A =
[[ -6  68 -22 -28   5]
 [ 10 -66  30  36  -6]
 [  9 -65  27  34  -8]
 [ -7  68 -22 -29   5]
 [ 10 -66  29  35  -6]
 [-46  26 -26  47 -18]
 [ 10 -65  27  36  -6]
 [ 48 -11  30 -36  16]
 [ 49  -9  31 -35  16]]
A[0, 0] = -6
A[5, 0] = -46
A[:, 3] = [-28, 36, 34, -29, 35, 47, 36, -36, -35]
A[8, 0] = 49
A[1, 1] = -66
A[1] = [10, -66, 30, 36, -6]
A[:, 4] = [5, -6, -8, 5, -6, -18, -6, 16, 16]
A[:, 1] = [68, -66, -65, 68, -66, 26, -65, -11, -9]
A[5] = [-46, 26, -26, 47, -18]
A[1, 3] = 36
A[4, 4] = -6
A[6] = [10, -65, 27, 36, -6]
A[8, 1] = -9
A[3, 0] = -7
A[8, 4] = 16
A[7, 1] = -11
A[2, 0] = 9
A[4] = [10, -66, 29, 35, -6]
A[3, 2] = -22
A[5, 2] = -26
A[5, 1] = 26
A[6, 1] = -65

data =
 10.360  -11.704   -4.440  -10.736   -9.814  -15.160   -6.503   -7.902  -14.913   -0.712
  7.266  -15.990   -9.291  -15.265   -6.496  -15.259   -7.961  -10.798  -16.581   -0.392
 12.318   -6.463   -7.795   -8.063  -15.665   -9.401   -4.231   -4.743   -8.565   -8.072
 12.318  -18.352   -3.585  -20.821   -4.766  -15.259   -6.503  -17.148  -16.942   -1.882
 13.375  -12.431   -2.449  -13.390   -9.658  -14.572   -6.503  -10.798  -15.235   -2.759
  6.453  -13.962   -6.411  -14.997   -8.092  -14.088   -6.503  -10.798  -15.680   -3.990
 18.134  -16.246   -3.585  -16.982   -7.330  -15.259   -6.503  -10.887  -17.542   -0.215
 19.191  -13.962   -1.171  -14.997   -8.092  -15.259   -6.503  -10.798  -16.581   -0.392
 22.000  -19.420   -2.544  -20.930   -4.727  -16.112   -6.503  -14.746  -20.107    0.898
 24.396  -11.503   -0.634  -10.550  -11.125  -15.259   -6.379   -7.151  -16.581    0.570
  9.023  -18.364   -3.585  -18.398   -3.983  -15.509   -8.607  -14.720  -18.563   -0.392
data[-11, -10] = 10.360
data[-10] = [7.266, -15.990, -9.291, -15.265, -6.496, -15.259, -7.961, -10.798, -16.581, -0.392]
data[2] = [12.318, -6.463, -7.795, -8.063, -15.665, -9.401, -4.231, -4.743, -8.565, -8.072]
data[-9, -8] = -7.795
data[-4, -1] = -0.392
data[-5, -8] = -3.585
data[-11, -8] = -4.440
data[-10, 5] = -15.259
data[-7, 9] = -2.759
data[0, 1] = -11.704
data[0, 8] = -14.913
data[2, -9] = -6.463
data[8, -2] = -20.107
data[7] = [19.191, -13.962, -1.171, -14.997, -8.092, -15.259, -6.503, -10.798, -16.581, -0.392]
data[4, -6] = -9.658
data[7, -6] = -8.092
data[-4, 8] = -16.581
data[-1, 2] = -3.585
data[0, -7] = -10.736
data[-5, -7] = -16.982
data[10, 6] = -8.607
data[-10, -3] = -10.798
data[:, -8] = [-4.440, -9.291, -7.795, -3.585, -2.449, -6.411, -3.585, -1.171, -2.544, -0.634, -3.585]
data[6] = [18.134, -16.246, -3.585, -16.982, -7.330, -15.259, -6.503, -10.887, -17.542, -0.215]
data[-1, -9] = -18.364
data[-9, 9] = -8.072
data[-7, -4] = -6.503
data[0, -1] = -0.712
data[:, 1] = [-11.704, -15.990, -6.463, -18.352, -12.431, -13.962, -16.246, -13.962, -19.420, -11.503, -18.364]
data[-11] = [10.360, -11.704, -4.440, -10.736, -9.814, -15.160, -6.503, -7.902, -14.913, -0.712]
data[0, -6] = -9.814
data[-6, -4] = -6.503
data[-9, -2] = -8.565
data[8] = [22.000, -19.420, -2.544, -20.930, -4.727, -16.112, -6.503, -14.746, -20.107, 0.898]
